Each row is followed by its class.
[3.3, -15.0, 1.3, -0.6, 1.3, -15.7, 6.1, -6.1, -4.4, 11.0, -11.3, -1.7, 3.9, -3.1, 13.3, 7.7, -0.4, 5.3, -4.2, 3.0, -6.7, -8.9, -1.2, 5.3, 1.4, -1.0, 4.3, 16.4, -9.8, -4.9] -> (26)
[-2.1, -9.8, -7.0, 0.6, 3.8, -17.8, -11.3, 3.9, 9.8, -12.6, 14.2, -9.4, -10.2, 9.0, -5.6, -10.5, -7.2, 2.9, 9.9, -0.7, -6.0, 60.2, -11.5, -35.2, 3.7, -3.2, 5.0, -18.0, 27.5, 20.0] -> (35)
[-4.1, 1.0, -5.0, -6.6, -0.1, -9.4, -10.3, 2.3, 9.7, -4.0, 8.2, -5.3, -6.0, 1.4, -0.5, -7.2, -3.1, 5.4, 5.4, 1.4, -6.1, 19.1, -9.3, -21.0, 3.8, -1.7, 4.4, -12.5, 9.4, 8.5] -> (24)
[4.8, -1.2, 0.1, 15.4, 1.9, 4.2, -0.1, 8.1, -2.7, -3.0, 1.4, -0.5, 2.8, -5.6, -3.3, -4.5, -6.2, -2.0, -0.6, -7.1, 0.1, -5.4, -9.4, 4.8, -5.2, -2.8, 1.4, 3.6, 9.7, -0.7] -> (26)
[3.4, 9.9, -3.7, 15.5, -4.4, -12.4, -12.2, 8.0, 5.3, 9.6, 1.3, -0.2, -1.4, -3.9, 0.3, -2.7, -9.4, 1.3, 3.0, -9.3, -11.0, -8.2, -14.9, 6.5, 4.5, 0.3, -2.0, -5.9, 2.2, 4.9] -> (26)
[-2.3, 5.4, -3.3, -25.3, -3.8, 12.1, 7.1, -1.2, 12.1, -20.1, 1.4, 6.5, -11.5, 10.0, 12.4, 0.9, 10.7, -12.7, 15.8, 7.7, 8.9, 23.6, 16.7, -8.7, -9.1, -3.4, 4.1, -2.3, -16.9, -17.1] -> (18)
[5.9, 10.5, -1.5, 26.9, -4.1, 11.2, -7.4, 12.9, 1.2, 12.7, 2.7, 1.0, 9.8, -7.4, -4.2, -4.1, -8.0, -7.3, -6.0, -12.3, 2.0, -32.0, -16.0, 10.7, -1.5, 0.9, -0.9, -4.3, 1.2, -0.5] -> (24)
[-5.0, 11.2, -1.6, -12.4, -2.9, 5.3, -5.6, 2.4, 10.7, -9.9, 10.6, -0.9, -5.0, 2.9, 2.4, -5.8, 2.0, -6.4, 6.7, 3.9, 2.5, 5.8, 1.9, -11.8, -0.9, -1.5, 2.1, -11.4, 0.7, -1.5] -> (18)
[5.6, 17.5, 2.7, 6.8, -7.7, 13.0, 1.2, 3.9, -4.7, 1.4, -8.1, 10.5, -0.4, -5.0, -0.6, 3.9, 7.7, -8.7, 6.5, -3.0, 3.7, -35.1, 10.6, 36.7, -5.1, 3.4, -1.6, 8.0, -17.1, -20.1] -> (12)
[1.2, 4.2, -1.0, -0.8, -4.9, -7.6, 2.0, -0.6, 3.8, 1.7, -7.9, 3.8, -2.1, 4.2, 11.4, 5.7, 5.9, -1.5, 6.6, -0.7, -2.8, 2.1, 6.0, 15.8, -1.7, -0.3, 0.3, 4.9, -19.1, -9.2] -> (18)
[11.2, 13.0, -2.7, 23.4, -5.9, -4.8, -4.1, 10.6, 0.2, 10.4, -6.8, 4.7, 5.2, -8.3, -0.1, 0.5, -5.1, -0.5, 5.1, -13.3, -7.6, -23.1, -7.1, 28.6, 1.6, 0.0, -3.0, 6.5, -7.4, -23.2] -> (22)
[9.0, -8.5, -6.7, 21.0, 3.0, -9.4, -1.3, 9.6, -1.3, -7.4, -4.4, 2.5, -1.4, -10.1, -2.0, -6.0, -7.5, 0.8, 11.4, -7.3, -6.3, 21.8, -7.8, 5.8, -0.5, -1.3, 1.2, 11.1, 15.6, -6.5] -> (22)
[6.2, -2.3, 6.8, 28.1, -7.0, -13.5, 5.2, 6.5, 0.4, 17.2, -5.6, 0.9, 8.8, 11.9, -0.3, 7.3, -4.3, -12.2, -10.4, -10.9, 4.9, 12.8, -10.7, 12.5, 7.7, 0.6, -10.2, -10.9, -12.5, 21.9] -> (26)
[3.3, 3.0, 2.1, 13.9, -5.0, 6.1, 2.3, 6.5, -17.3, 3.3, -1.1, 3.7, 4.9, -1.2, -0.4, 1.4, -4.7, -7.2, -3.6, -7.5, 3.9, -17.5, -4.6, 9.8, -0.3, 0.0, -2.0, 2.3, -5.0, 2.2] -> (26)
[3.2, 4.6, -6.0, 15.8, 3.2, -1.3, -10.7, 6.5, -6.4, 2.9, 3.4, -5.0, 0.0, -15.4, -14.8, -10.4, -9.7, 10.9, 0.9, -5.6, -9.3, -12.5, -10.5, 3.4, 3.6, 0.5, 0.0, 1.5, 23.4, 1.4] -> (35)
[-5.5, -8.7, 1.6, -14.2, 3.4, 1.0, 3.0, -6.2, 0.3, -5.3, 5.4, -3.0, -1.5, 7.6, 10.7, -1.3, 1.2, -1.9, -9.5, 6.6, 5.4, 21.1, 0.9, -19.1, 0.1, 0.2, -0.2, -6.9, 0.9, 5.0] -> (18)
[1.5, 12.5, 1.1, 3.1, -3.8, -9.7, -4.6, 0.3, -5.0, 7.5, -4.4, 0.0, -4.8, 0.7, -6.4, 3.2, 5.1, 6.4, 4.7, -2.3, -7.9, -10.2, 7.3, 21.3, 2.1, 2.9, -4.5, -1.5, -7.1, -2.1] -> (26)
[9.4, 12.6, 1.3, 25.2, -9.2, 1.8, -1.5, 13.3, 4.8, 8.2, -4.1, 10.1, 8.6, 0.7, 5.9, 2.8, -7.3, -12.5, -5.0, -13.5, -0.8, -21.7, -11.8, 22.0, 0.5, 2.1, -1.4, -2.0, -11.6, 4.0] -> (26)
[-1.9, 3.7, -12.9, -3.9, -1.3, -9.5, -19.3, 5.9, 14.4, -9.8, 10.7, -5.7, -7.7, -7.3, 5.8, -11.8, -10.0, 9.4, 14.9, -1.9, -13.7, 15.1, -15.2, -23.7, -0.1, -3.7, 9.7, -5.7, 20.2, -1.8] -> (24)
[-5.5, -11.2, 0.6, -19.4, 2.0, 5.7, 8.0, -4.8, 9.4, -14.1, 4.3, -0.4, -4.5, 13.4, 8.4, 1.9, 1.5, -10.5, 3.3, 7.4, 9.8, 37.8, 6.1, -23.2, -2.7, 0.4, 3.3, -6.4, -4.6, 0.9] -> (18)
[6.6, -21.2, 5.9, 17.7, 2.5, -3.0, 11.7, 6.6, -0.3, -3.3, -4.0, 2.2, 8.0, 6.0, 2.7, 1.7, -5.1, -13.0, -8.2, -5.1, 7.5, 30.7, -10.9, -5.8, 0.7, 2.7, -0.2, 3.8, 6.4, 21.0] -> (18)
[-2.9, 40.8, -8.6, 3.8, -9.0, 8.6, -17.9, 12.8, 15.0, -0.8, 10.7, 2.9, -8.4, -0.4, -2.9, -5.9, -1.0, -2.8, 13.5, -5.7, -6.8, -6.0, -3.6, 5.5, 0.2, 0.6, -0.9, -24.5, -3.5, -1.9] -> (12)
[-5.3, -1.0, -10.9, -15.4, 3.1, -6.9, -10.8, -1.6, 13.1, -3.2, 6.8, -5.2, -3.7, -6.1, 14.9, -2.5, -6.4, 7.4, 7.0, 1.9, -9.6, -10.7, -9.3, -22.2, -0.9, -3.6, 12.0, 3.5, 7.4, -5.2] -> (18)
[6.2, -3.8, -3.0, 18.9, 0.5, 0.1, -0.2, 13.0, 5.9, -9.0, -0.9, 4.9, 1.4, 0.0, 6.3, -3.2, -6.3, -9.0, 6.3, -9.3, 2.0, 17.3, -9.4, 4.7, -1.6, -1.7, -2.8, 1.4, 3.1, -1.3] -> (22)
